Moves between states:
* | ζ φ
QQ | JT BS
NQ | LS SB
JZ | RT BN
TD | CH SZ
SD | JZ HR
CQ | GH PM
RG | LM ZN
FP | DJ JG
TH | JD PR
LM | SB LS
PJ | SJ BP
DJ | CR NL
BS | JB QQ
NL | JG DJ
FT | FR SG
GZ | PF CP
PF | NL CR
JB | FF ZZ
LS | ZN LM
BQ | BP SJ
SB | PJ NQ
CR | CP PF
BL | CQ PP
GS | SC GF
CP | BT GZ
CG | BS JT
SC | PM GH
PP | TH BL
GF | ZH GS
BT | SZ CH
RT | PR JD
ZH | ZZ FF
GH | GF SC
SG | BQ FT
BP | NQ PJ
HR | TD SD
JG | HF FP
SJ | FT BQ
PR | BL TH
PM | PP CQ
FF | GS ZH
BN | HR JZ
HF | SG FR
CH | GZ BT
ZN | CG RG
FR | FP HF
SZ | SD TD
JD | BN RT
JT | RG CG
ZZ | QQ JB

In the rows, zero is written as 540.

The rows follow the links: the fewer symbols apart two states are, the more alike their rows tend to be.

Each row is also shifted at random along 3 hidden directions that mean nothing.

Some states, each with a row of numbers:
QQ	503,516,544,506,579,477,580,564,541,564,516,500,507,540,555,624,500,462,470,428,590,674,517,572,561,515,530,562,563,489,549,557,555,710,565,617,541,539,543,632,551,539
SB	626,542,493,505,584,569,472,506,546,548,557,551,511,556,578,505,466,529,620,520,563,486,503,552,512,504,511,505,545,503,521,543,561,458,525,526,563,555,612,480,570,553
JT	343,552,503,529,548,585,472,533,516,572,520,562,531,588,586,510,449,548,638,526,584,444,456,552,516,503,485,574,563,452,486,559,519,414,517,536,577,577,590,439,554,543
PP	616,545,513,524,529,554,479,522,560,516,570,581,535,529,549,498,554,511,583,571,497,513,536,509,542,481,601,462,543,522,543,597,535,513,499,510,600,523,545,528,547,509
LS	579,547,565,540,532,575,565,556,570,586,504,547,549,539,524,576,505,568,498,572,535,516,519,505,568,569,471,574,578,499,501,568,531,530,526,498,522,577,490,446,543,517
BN	340,544,509,539,524,554,456,522,498,519,574,553,542,556,576,457,556,532,657,558,538,475,527,567,489,507,586,501,507,564,555,519,520,428,538,554,579,536,603,546,524,551
BS	439,532,568,511,537,563,577,548,619,580,517,540,547,539,526,609,535,524,478,533,554,579,546,474,581,550,475,522,589,484,502,613,550,614,501,510,542,550,486,483,543,514
PR	347,600,583,586,525,520,529,573,410,576,526,490,541,581,654,537,572,567,607,504,626,516,567,588,430,609,543,584,540,573,559,455,496,415,595,634,587,613,576,623,481,502
DJ	711,507,535,522,561,536,577,497,618,520,554,536,559,493,465,552,589,532,463,552,492,618,602,512,592,513,574,467,519,607,571,539,577,643,513,500,483,463,526,575,550,567
JZ	822,564,554,600,492,526,550,566,502,523,539,559,542,521,523,522,601,559,517,599,475,509,574,528,540,568,588,573,525,604,559,544,504,513,558,525,541,559,502,558,499,508
FT	403,542,536,492,602,562,513,472,498,589,573,502,546,556,629,532,528,565,641,476,637,566,556,571,445,553,515,453,522,568,552,452,586,461,552,597,580,539,654,583,551,578
FP	753,518,520,523,558,568,539,489,590,527,558,557,551,509,510,518,568,556,528,561,503,555,575,516,551,526,554,466,517,588,547,528,585,553,521,497,506,481,554,524,552,572
SD	447,513,562,574,483,550,600,577,626,492,523,583,559,487,402,540,604,542,412,626,420,547,573,486,641,544,571,557,532,575,547,594,525,641,532,446,469,500,424,513,542,537
NL	591,534,509,592,509,563,535,549,567,466,510,595,527,546,419,475,498,587,513,641,438,410,492,555,628,531,548,627,509,535,528,563,524,477,541,442,458,503,498,406,547,578
TD	685,568,510,568,564,522,456,515,418,510,589,518,529,579,607,469,568,566,677,512,566,500,548,610,436,538,612,511,480,613,583,456,540,417,566,615,579,553,644,630,510,555
CQ	478,582,557,585,504,545,506,593,459,551,532,551,536,574,593,521,527,554,581,557,553,470,528,561,511,584,532,609,556,514,525,526,480,439,565,572,582,613,536,510,495,502
HF	225,529,550,549,532,561,596,557,569,518,499,553,545,552,458,532,503,581,480,581,511,488,505,543,610,582,502,632,545,527,529,526,529,551,563,486,455,531,499,458,549,585

The symbols that take the first to the second take the third to the fourth. What is the fourth?
Answers are names.
702,528,586,507,559,521,595,564,576,587,526,519,555,521,562,627,537,523,465,489,576,636,580,502,538,551,491,525,572,511,520,568,563,642,536,567,543,556,509,569,537,504
to 631,506,525,481,595,527,553,489,610,536,551,526,524,527,527,569,519,491,510,476,565,624,536,542,560,494,526,477,544,530,542,560,602,648,525,547,520,483,552,564,584,564
as 854,562,546,568,550,548,532,507,488,530,575,530,555,526,578,518,609,582,573,548,534,538,610,552,470,564,574,487,509,646,573,456,554,471,548,558,565,543,576,597,517,554
to HF

386,528,532,549,545,483,565,536,536,490,533,520,523,530,497,541,554,533,495,522,522,595,540,594,567,547,581,553,501,581,596,496,557,636,576,565,482,499,542,619,549,590
to 524,523,543,487,598,506,563,533,569,572,516,513,519,540,541,594,488,476,518,450,590,635,522,561,553,511,517,531,560,481,545,562,578,676,546,578,525,519,565,596,558,554
as 489,519,558,561,539,526,614,555,583,529,501,538,538,542,458,573,514,565,440,552,514,550,536,548,622,567,501,609,557,531,535,534,551,621,563,498,453,523,489,510,563,573
to GF

518,550,582,553,565,465,587,594,468,570,511,468,509,538,601,626,532,473,489,416,618,670,556,593,508,571,557,577,577,515,549,515,523,677,588,664,549,587,537,704,508,511
to 495,533,539,484,580,551,545,475,558,550,581,512,553,522,562,540,559,552,555,497,590,587,569,536,506,534,539,448,519,590,556,491,586,566,545,557,539,502,595,583,561,575
as 440,525,514,527,534,517,502,523,571,504,567,549,526,531,529,512,579,495,560,541,507,578,545,539,534,493,596,482,518,543,561,568,540,580,533,544,554,505,541,587,547,533
to BQ

498,509,519,508,549,493,537,534,565,517,569,521,528,505,536,552,586,456,510,506,530,647,576,529,543,491,614,455,515,552,575,573,561,672,523,570,557,484,529,638,540,537
to 573,523,489,546,493,558,479,532,553,467,557,608,529,550,483,444,548,544,592,623,451,441,499,531,574,483,619,543,495,551,551,580,520,468,503,478,526,507,534,480,550,562
as 572,563,556,535,521,597,536,551,558,577,519,546,560,547,575,552,504,579,564,588,543,460,515,496,543,559,467,584,569,488,486,574,525,440,515,483,555,597,515,414,551,517
to JB

739,533,548,511,533,545,534,546,580,551,556,549,546,514,558,573,568,479,518,531,521,602,560,480,538,508,556,470,558,517,518,615,535,603,504,527,577,533,519,555,542,498
to 581,562,548,550,553,495,515,578,457,560,515,502,510,569,607,550,486,505,587,488,592,535,508,574,494,539,526,615,555,493,525,532,517,504,566,603,577,596,562,572,517,500
as 379,550,516,491,582,585,473,467,483,583,567,508,563,583,638,498,494,581,679,498,640,496,523,553,439,537,490,476,516,549,539,464,579,376,537,574,595,548,671,521,546,571
to BP

192,545,545,504,524,606,532,533,577,604,529,567,574,542,574,555,528,547,563,569,569,496,514,473,544,538,469,509,589,454,488,597,531,482,489,497,593,571,515,436,563,510
to 546,541,528,540,554,516,522,574,524,554,529,535,516,551,551,562,482,482,535,513,559,538,498,548,554,534,507,589,561,470,514,573,533,575,537,575,548,567,525,526,533,522
as 317,530,560,546,545,532,630,559,585,552,505,517,555,529,468,588,504,567,426,547,539,575,530,540,598,591,489,605,562,514,527,533,550,631,563,511,466,533,480,500,559,566
to SJ

605,577,576,586,509,534,558,553,488,536,557,518,555,530,568,536,607,576,555,570,536,534,596,542,500,596,576,537,525,611,576,490,514,499,578,567,545,560,523,591,500,526
to 334,529,533,556,544,497,576,559,516,503,523,522,528,543,493,534,547,542,501,512,551,579,536,602,559,564,550,576,514,573,577,463,538,603,578,570,477,506,559,613,548,594
as 628,537,509,572,532,507,518,532,488,483,565,542,531,555,525,491,547,532,571,541,523,513,540,600,526,538,602,547,494,601,586,486,542,524,561,561,507,521,578,594,526,565
to RT

656,520,551,490,589,506,595,501,573,547,573,493,546,507,528,579,593,529,491,479,568,672,613,541,522,537,563,441,521,616,587,486,594,666,556,590,522,475,566,669,557,569
to 484,520,535,552,542,491,616,573,578,496,504,521,521,523,450,556,535,551,430,518,510,576,533,574,606,571,522,614,523,576,554,498,551,666,583,532,444,497,497,573,550,601
as 324,511,536,506,531,540,535,535,585,554,557,547,547,520,554,557,575,475,531,516,523,601,556,485,544,494,566,465,557,515,544,592,544,617,503,522,562,532,530,563,549,526
to CQ

403,519,522,500,560,580,546,489,602,547,562,573,556,527,509,520,538,558,552,565,522,528,535,508,554,508,537,465,527,551,547,540,578,531,510,484,520,490,567,495,592,583
to 401,593,550,601,472,591,467,578,447,530,551,569,571,579,587,452,558,616,645,641,506,352,524,536,490,583,537,600,537,549,525,516,465,276,540,501,589,617,552,419,491,509
as 410,496,514,494,553,561,537,522,640,531,517,573,532,537,483,544,477,505,505,552,513,528,468,512,618,484,505,542,555,445,493,627,568,600,508,476,513,496,525,440,595,566
to CP

474,554,557,559,532,494,553,593,462,548,520,510,528,550,575,564,526,520,529,496,575,580,535,567,523,569,547,609,564,512,538,532,506,572,571,609,557,588,518,620,509,500
to 601,517,548,502,550,518,547,532,611,557,558,548,544,500,546,582,577,473,489,521,519,627,569,490,556,496,571,467,550,516,531,615,552,667,509,532,564,520,502,580,563,508
as 557,546,564,549,542,577,570,567,572,572,505,549,561,546,516,563,501,570,484,567,531,509,511,527,583,567,467,591,577,505,490,547,531,503,537,497,525,559,496,442,551,529
to SB

612,548,536,513,577,556,519,469,503,559,582,501,570,536,593,531,574,564,617,514,587,568,589,569,455,562,542,456,501,616,571,447,590,500,546,587,559,527,624,604,536,575
to 474,562,558,580,512,575,531,549,503,532,555,539,571,532,555,498,596,609,579,593,524,497,575,526,506,582,562,537,536,605,561,490,523,436,549,524,557,548,546,532,522,536
as 763,555,564,518,549,551,518,535,564,571,565,556,560,533,582,564,538,514,550,549,544,550,550,492,519,516,536,491,563,506,517,606,538,529,498,541,595,564,512,511,540,487
to TH

187,542,579,556,514,484,607,601,553,549,509,518,536,524,518,596,572,503,426,520,534,620,563,543,580,585,540,606,577,516,549,556,511,685,562,563,514,552,460,614,507,519
to 443,547,559,552,529,560,552,533,516,530,564,524,564,531,551,517,612,581,558,569,549,549,595,545,495,584,545,496,527,635,579,477,540,483,562,542,548,538,554,577,535,558
as 238,505,580,529,538,543,675,569,646,547,487,516,534,496,438,631,517,534,358,529,530,626,553,519,652,585,466,612,584,489,529,570,550,730,557,491,435,511,442,510,575,568
to PF

